In the rows, zero is written as 128.
Each row of numbers belongs to one of the things below and depends on some of the facts about them. Some rows are named. Which thing is each other row?

Some rows with their names:
z_173: [103 117 149 140 136 172 152 223 128 105 142 181 148 137 164 125 130 134
  75  80 126 115 159 101 185 154 133 119 147 114 129 183 102]
z_481: [104 149 149 139 135 167 119 201 146 109 161 169 191 145 133 195 177 134
 127  55 107 131 185 117 161 128 134 136 144 158 145 158 103]
z_999: [ 59 147 155  86 157 109 100 177 121 137 114 143 144 135 175 148 138 121
  59  95 114  97 184 127 174 147 150 125 121 125 132 127 136]
z_709: [ 79 123 135  88 140 111  99 173 128 116 149 169 170 142 172 138 132 101
  89  57 112  95 183 115 168 137 151 149 123 153 126 127 142]
z_769: [113 115 152  88 164 113 143 182 119 134 139 104 150 177 174 120 130 122
  68  77 128 119 133 127 152 148 147 149 141 144 163 128 142]
z_664: [ 82 121 159 135 133 172 107 178 148 146 151 116 144 167 177 123 137 115
  60  97 118 131 156 122 151 131 143 130 162 126 173 184 122]
z_979: [ 89 133 154 120 161 147 156 210 121 127 134 170 156 140 129 135 166 107
  83  65 126 109 125 100 158 149 115 143 130 158 169 176 127]
z_8: [127 118 151 110 140 168 122 178 141 120 162 132 176 174 174 158 131 100
 110  59 119 118 134 111 152 128 149 149 130 160 144 139 146]
z_832: [102 120 122  85 151  96 143 209 119 103 123 178 154 133 166 119 133 120
 100  57 125  93 181 100 188 156 151 135 119 138 118 129 107]
z_440: [108 119 149 105 137 165 144 178 136 105 155 175 168 140 137 142 143 103
 121  52 119  96 128  95 182 136 137 150 118 158 121 137 132]
z_719: [ 75 132 143 135 128 163 106 179 150 102 163 168 191 146 142 191 170 148
 132  53 110 113 188 111 163 129 145 128 149 129 124 134 110]
z_912: [ 71 143 157 139 133 117 154 219 141 129 163 138 193 145 133 189 183 151
 124  80 121 141 168 119 142 126 118 127 176 155 187 174 100]
z_392: [ 69 123 143  90 162  90 100 176 120 107 116 136 165 175 173 118 143 151
  90  60 127  86 142 125 142 161 144 137 154 114 161 143 145]
z_243: [ 90 145 153 125 155 162 144 194 128 112 149 177 172 135 132 181 166 102
 109  53 117  97 125 102 163 137 122 148 124 158 146 177 122]
z_853: [ 78 129 158 133 134 176 103 175 148 144 149 143 147 154 171 133 137 112
  68  98 114 117 167 122 147 131 145 126 148 122 164 183 123]
z_369: [126 118 156 108 154 152 152 187 120 131 156 102 154 179 172 125 135 108
  79  77 128 126 124 125 146 133 137 150 149 155 183 156 141]
z_294: [100 129 135 139 150 127 124 191 146 101 135 123 191 176 135 136 175 156
 128  54 128  98 176 127 141 148 122 131 169 116 147 170 142]
z_937: [ 81 126 137  89 149  96 102 178 119 133 151 169 167 144 176 147 136 106
  75  61 115 105 165 117 159 142 149 146 122 156 147 128 140]
z_781: [124 141 143 132 151 155 151 223 119 105 144 180 180 136 141 147 148 119
 119  54 127  88 130 117 179 149 127 129 130 133 128 181 104]
z_177: [121 116 142 133 150 152 155 219 128 111 155 103 183 180 132 175 153 157
 127  62 126 140 168 123 159 134 128 146 167 143 146 136 130]

Facts:
grefon: belongs to class; fladitur: points at
z_104 grefon studran; z_112 grefon doklo; z_116 grefon truzom; z_119 grefon flanun; z_121 grefon drebibrik; z_122 grefon flanun; z_125 grefon drebibrik
z_127 grefon doklo; z_13 grefon flanun; z_135 grefon drebibrik; z_153 grefon flanun; z_162 grefon logrir; z_164 grefon logrir; z_168 grefon ladriflin
z_170 grefon doklo; z_173 grefon logrir; z_177 grefon doklo; z_183 grefon doklo; z_184 grefon doklo; z_206 grefon ladriflin; z_208 grefon logrir
z_215 grefon flanun; z_220 grefon doklo; z_223 grefon doklo; z_226 grefon doklo; z_240 grefon flanun; z_243 grefon drebibrik; z_249 grefon logrir
z_25 grefon truzom; z_252 grefon doklo; z_271 grefon ladriflin; z_273 grefon truzom; z_284 grefon logrir; z_293 grefon ladriflin; z_294 grefon doklo
z_31 grefon flanun; z_312 grefon flanun; z_313 grefon flanun; z_32 grefon flanun; z_33 grefon doklo; z_333 grefon drebibrik; z_348 grefon doklo
z_350 grefon logrir; z_353 grefon flanun; z_354 grefon flanun; z_356 grefon doklo; z_36 grefon drebibrik; z_366 grefon flanun; z_369 grefon flanun
z_371 grefon flanun; z_376 grefon flanun; z_378 grefon doklo; z_381 grefon ladriflin; z_382 grefon flanun; z_388 grefon flanun; z_39 grefon flanun
z_391 grefon flanun; z_392 grefon flanun; z_394 grefon flanun; z_401 grefon flanun; z_402 grefon flanun; z_404 grefon flanun; z_405 grefon truzom
z_411 grefon ladriflin; z_424 grefon logrir; z_434 grefon ladriflin; z_440 grefon drebibrik; z_444 grefon drebibrik; z_445 grefon flanun; z_453 grefon doklo
z_457 grefon drebibrik; z_46 grefon flanun; z_474 grefon flanun; z_475 grefon drebibrik; z_477 grefon studran; z_481 grefon doklo; z_483 grefon truzom
z_486 grefon doklo; z_495 grefon doklo; z_506 grefon logrir; z_51 grefon flanun; z_512 grefon flanun; z_518 grefon ladriflin; z_520 grefon doklo
z_521 grefon drebibrik; z_529 grefon flanun; z_53 grefon flanun; z_530 grefon ladriflin; z_537 grefon logrir; z_548 grefon flanun; z_55 grefon ladriflin
z_553 grefon doklo; z_557 grefon drebibrik; z_558 grefon studran; z_566 grefon flanun; z_568 grefon logrir; z_571 grefon flanun; z_585 grefon drebibrik
z_588 grefon flanun; z_6 grefon doklo; z_600 grefon ladriflin; z_606 grefon truzom; z_614 grefon doklo; z_624 grefon doklo; z_637 grefon flanun
z_640 grefon flanun; z_65 grefon flanun; z_655 grefon doklo; z_656 grefon flanun; z_661 grefon flanun; z_664 grefon flanun; z_666 grefon flanun
z_676 grefon doklo; z_678 grefon drebibrik; z_679 grefon truzom; z_682 grefon logrir; z_685 grefon flanun; z_687 grefon drebibrik; z_688 grefon logrir
z_690 grefon flanun; z_7 grefon doklo; z_707 grefon studran; z_709 grefon flanun; z_71 grefon drebibrik; z_713 grefon doklo; z_719 grefon doklo
z_721 grefon doklo; z_728 grefon doklo; z_736 grefon doklo; z_738 grefon flanun; z_753 grefon studran; z_754 grefon logrir; z_756 grefon drebibrik
z_758 grefon doklo; z_764 grefon studran; z_767 grefon logrir; z_769 grefon flanun; z_774 grefon ladriflin; z_777 grefon flanun; z_78 grefon drebibrik
z_781 grefon logrir; z_8 grefon flanun; z_826 grefon flanun; z_827 grefon flanun; z_828 grefon logrir; z_83 grefon doklo; z_832 grefon logrir
z_833 grefon logrir; z_838 grefon doklo; z_84 grefon truzom; z_846 grefon flanun; z_85 grefon flanun; z_850 grefon drebibrik; z_853 grefon flanun
z_860 grefon logrir; z_865 grefon ladriflin; z_873 grefon drebibrik; z_880 grefon ladriflin; z_881 grefon flanun; z_887 grefon flanun; z_889 grefon doklo
z_9 grefon flanun; z_900 grefon doklo; z_901 grefon doklo; z_910 grefon flanun; z_912 grefon doklo; z_919 grefon logrir; z_922 grefon doklo
z_923 grefon flanun; z_926 grefon flanun; z_927 grefon doklo; z_937 grefon flanun; z_943 grefon flanun; z_95 grefon flanun; z_951 grefon doklo
z_955 grefon flanun; z_956 grefon flanun; z_960 grefon flanun; z_97 grefon doklo; z_975 grefon studran; z_979 grefon drebibrik; z_98 grefon flanun
z_981 grefon doklo; z_988 grefon logrir; z_989 grefon flanun; z_990 grefon logrir; z_992 grefon studran; z_999 grefon flanun; z_112 fladitur z_401
z_112 fladitur z_828; z_112 fladitur z_495; z_112 fladitur z_960; z_112 fladitur z_474; z_125 fladitur z_850; z_125 fladitur z_284; z_125 fladitur z_25
z_125 fladitur z_666; z_125 fladitur z_989; z_170 fladitur z_585; z_170 fladitur z_206; z_170 fladitur z_777; z_170 fladitur z_168; z_170 fladitur z_273
z_208 fladitur z_707; z_208 fladitur z_923; z_208 fladitur z_943; z_240 fladitur z_153; z_240 fladitur z_664; z_240 fladitur z_116; z_240 fladitur z_614
z_252 fladitur z_912; z_252 fladitur z_78; z_293 fladitur z_756; z_293 fladitur z_688; z_293 fladitur z_606; z_293 fladitur z_135; z_293 fladitur z_927
z_293 fladitur z_78; z_313 fladitur z_548; z_313 fladitur z_955; z_313 fladitur z_719; z_333 fladitur z_566; z_333 fladitur z_411; z_333 fladitur z_826
z_333 fladitur z_943; z_333 fladitur z_371; z_348 fladitur z_183; z_348 fladitur z_445; z_348 fladitur z_912; z_348 fladitur z_65; z_348 fladitur z_273
z_356 fladitur z_369; z_356 fladitur z_873; z_356 fladitur z_444; z_356 fladitur z_656; z_356 fladitur z_46; z_356 fladitur z_571; z_356 fladitur z_177
z_376 fladitur z_353; z_376 fladitur z_988; z_376 fladitur z_687; z_376 fladitur z_173; z_381 fladitur z_119; z_381 fladitur z_624; z_381 fladitur z_707
z_381 fladitur z_912; z_381 fladitur z_98; z_381 fladitur z_424; z_382 fladitur z_401; z_382 fladitur z_606; z_382 fladitur z_600; z_382 fladitur z_475
z_382 fladitur z_571; z_382 fladitur z_901; z_382 fladitur z_312; z_382 fladitur z_530; z_39 fladitur z_13; z_39 fladitur z_135; z_39 fladitur z_537
z_391 fladitur z_481; z_392 fladitur z_164; z_392 fladitur z_850; z_392 fladitur z_566; z_392 fladitur z_753; z_394 fladitur z_33; z_394 fladitur z_354
z_404 fladitur z_104; z_404 fladitur z_353; z_404 fladitur z_682; z_404 fladitur z_116; z_434 fladitur z_690; z_434 fladitur z_655; z_434 fladitur z_84
z_477 fladitur z_453; z_477 fladitur z_483; z_477 fladitur z_46; z_477 fladitur z_989; z_486 fladitur z_164; z_486 fladitur z_444; z_486 fladitur z_33
z_486 fladitur z_184; z_506 fladitur z_13; z_506 fladitur z_853; z_506 fladitur z_116; z_512 fladitur z_243; z_518 fladitur z_162; z_518 fladitur z_53
z_520 fladitur z_637; z_520 fladitur z_32; z_520 fladitur z_990; z_521 fladitur z_183; z_521 fladitur z_880; z_521 fladitur z_184; z_521 fladitur z_78
z_521 fladitur z_860; z_521 fladitur z_655; z_558 fladitur z_600; z_558 fladitur z_31; z_568 fladitur z_951; z_568 fladitur z_46; z_588 fladitur z_135
z_588 fladitur z_955; z_640 fladitur z_220; z_640 fladitur z_688; z_640 fladitur z_975; z_640 fladitur z_284; z_640 fladitur z_7; z_640 fladitur z_764
z_640 fladitur z_860; z_640 fladitur z_65; z_640 fladitur z_530; z_679 fladitur z_781; z_679 fladitur z_32; z_685 fladitur z_758; z_685 fladitur z_767
z_685 fladitur z_481; z_685 fladitur z_955; z_685 fladitur z_388; z_709 fladitur z_767; z_709 fladitur z_127; z_713 fladitur z_992; z_713 fladitur z_271
z_713 fladitur z_655; z_721 fladitur z_402; z_721 fladitur z_7; z_728 fladitur z_378; z_728 fladitur z_98; z_728 fladitur z_571; z_728 fladitur z_979
z_736 fladitur z_624; z_736 fladitur z_557; z_736 fladitur z_206; z_736 fladitur z_475; z_736 fladitur z_481; z_736 fladitur z_243; z_736 fladitur z_31
z_738 fladitur z_249; z_738 fladitur z_71; z_754 fladitur z_661; z_754 fladitur z_606; z_754 fladitur z_46; z_754 fladitur z_71; z_754 fladitur z_614
z_769 fladitur z_873; z_83 fladitur z_988; z_83 fladitur z_529; z_83 fladitur z_614; z_832 fladitur z_366; z_832 fladitur z_777; z_832 fladitur z_767
z_832 fladitur z_440; z_832 fladitur z_8; z_832 fladitur z_553; z_832 fladitur z_31; z_832 fladitur z_350; z_833 fladitur z_104; z_833 fladitur z_585
z_833 fladitur z_424; z_833 fladitur z_956; z_846 fladitur z_184; z_846 fladitur z_676; z_865 fladitur z_981; z_865 fladitur z_955; z_881 fladitur z_119
z_881 fladitur z_912; z_889 fladitur z_850; z_889 fladitur z_223; z_889 fladitur z_95; z_889 fladitur z_294; z_889 fladitur z_827; z_9 fladitur z_887
z_9 fladitur z_162; z_9 fladitur z_46; z_9 fladitur z_8; z_900 fladitur z_153; z_900 fladitur z_78; z_900 fladitur z_614; z_910 fladitur z_135
z_910 fladitur z_838; z_919 fladitur z_951; z_919 fladitur z_122; z_919 fladitur z_65; z_922 fladitur z_678; z_922 fladitur z_206; z_922 fladitur z_990
z_922 fladitur z_312; z_926 fladitur z_405; z_926 fladitur z_624; z_926 fladitur z_378; z_926 fladitur z_457; z_937 fladitur z_85; z_937 fladitur z_777
z_97 fladitur z_764; z_97 fladitur z_774; z_97 fladitur z_55; z_97 fladitur z_215; z_97 fladitur z_6; z_999 fladitur z_682; z_999 fladitur z_481
z_999 fladitur z_960; z_999 fladitur z_537; z_999 fladitur z_65

Rows to name:
No name comes twice in this set of rows, the named rows included.
[ 79 151 157  87 164  95  99 175 118 112 115 107 147 136 174 119 144 138
  60  96 127  84 166 129 159 148 148 133 122 120 138 124 139] -> z_640
[107 114 136  90 160 119 115 177 120 129 129 109 146 177 174 119 130 117
  66  72 124 118 164 118 178 151 148 147 129 142 123 126 141] -> z_9
[ 70 137 150 118 155 138 152 206 121 128 138 179 170 138 133 143 171 104
  88  55 125 109 124 102 152 151 116 144 129 157 173 182 126] -> z_457
[119 127 157 139 158 165 144 182 144 101 118 156 175 172 136 118 164 119
 130  51 130  84 122 114 142 157 109 147 143 117 141 177 142] -> z_850
[119 116 141 139 149 170 158 195 140 105 146 107 181 179 133 164 146 157
 128  61 127 129 178 125 161 135 130 142 158 119 127 139 136] -> z_453
[ 70 127 137 132 139 117 128 192 138 110 143 141 188 167 135 166 171 155
 126  61 122 125 185 124 157 138 137 128 163 121 134 141 124] -> z_226
[ 88 141 162 134 137 169 149 181 146 105 116 134 143 134 138 118 159 105
 101  94 126  94 130 113 165 132 126 134 134 132 126 168 109] -> z_756
[127 117 135 121 137 161 155 217 120 103 161 178 180 135 152 151 137 104
 129  53 123  93 142  99 183 135 144 145 123 155 119 153 100] -> z_350
[123 116 159 136 149 170 151 185 142 125 166  99 158 180 169 132 133 106
  91  73 127 126 122 124 147 128 133 150 147 152 174 171 139] -> z_46
[129 150 164 140 138 168 155 217 128 101 123 161 149 133 140 117 152 110
 121  88 128  84 131 126 177 131 126 122 138 117 125 179 100] -> z_688

The same things again, as new rows of numbers:
Named rows:
z_688: [132 115 122 136 132 111 133 144 118 108 127 129 145 144 129]
z_13: [107 131 131 136 122 108 130 135 160 106 134 127 145 145 141]
z_887: [138 137 116 129 137 114 130 128 140 103 114 123 127 148 150]
z_754: [161 127 177 125 134 192 121 126  98  93  90 103 142  12 147]
z_585: [ 94 136 112 138 131 124 133 128 113 127 125 140 123 153 129]
z_381: [ 89  46 113  97 113 187 137 136 129 172 117 118  60  95  85]
z_960: [112 132 116 133 135 108 134 124 152 125 124 134 118 141 136]
z_474: [123 133 118 133 128 111 136 128 145 119 123 131 126 154 141]
z_313: [123 123 143 114 123 122  95 130 165  87 161 113 120  50  94]
z_356: [216 149 143 102 145 163 104 117  82 123 112 104 120  72 135]
z_127: [127 141 121 133 150 108 126 133 132 146 123 135 146 152 131]
z_781: [142 126 119 139 132 107 136 132 110 115 129 135 141 148 129]
z_483: [112 134 110 134 134 124 124 126 114 100 113 123 139 153 139]
z_445: [123 120 112 129 131 120 136 134 148 123 120 129 119 163 136]
z_215: [124 134 118 132 125 110 134 127 143 115 125 131 129 162 141]
z_294: [134 142 121 131 143 114 129 136 124 144 125 131 152 166 136]
z_506: [123 119 174 135 109 160 127 126 122 134 144 128 138  43 111]
z_873: [128 145 109 131 133 127 124 127  96  95 118 129 129 148 143]
z_713: [171 129 155 113 105 163 119 123  98 173 154 125 134 117 111]
z_284: [145 125 118 137 134 111 135 134 109 113 127 133 139 147 131]

Rows to name:
No name comes twice in this set of rows, the named rows included.
[114 130 176 132 106 167 133 110 147 160 139 132 113  53 120] -> z_404
[184 130 151 114  93 154 123 113 108 138 159 123 106 108 118] -> z_394
[154 135 142 116 106 167 115 114  79 119 144 122 107  90 112] -> z_125
[110  86  98 120 135 135 142 145 154 137 109 126  98 170 124] -> z_119
[119 134 122 129 143 105 118 146 139 124 134 126 167 158 132] -> z_838
[ 86 141 111 141 141 118 134 120 120 131 123 146 114 135 121] -> z_243
[ 86  50  91 110 149 165 143 170 147 176  99 125 111 188 104] -> z_912
[104 114 149 109 113 114  77 148 188  52 179 101 146  33  86] -> z_588
[144 129 146 120 119 152 125 105 138 154 140 132  87  66 106] -> z_512
[113 142 117 134 155 104 122 135 141 143 125 135 153 144 128] -> z_758
[164 103 140 118 119 159 127 125 100 138 140 128 104  76  97] -> z_208
[136 123 119 139 139 109 135 134 113 109 120 132 143 136 134] -> z_249
[ 73 147 110 142 187  84 124 114 174 178 119 154 114  81  97] -> z_481
[118 133 116 131 132 101 125 133 153 105 129 127 133 154 137] -> z_548
[143 116 119 137 125 116 138 140 108 115 131 133 142 161 128] -> z_860

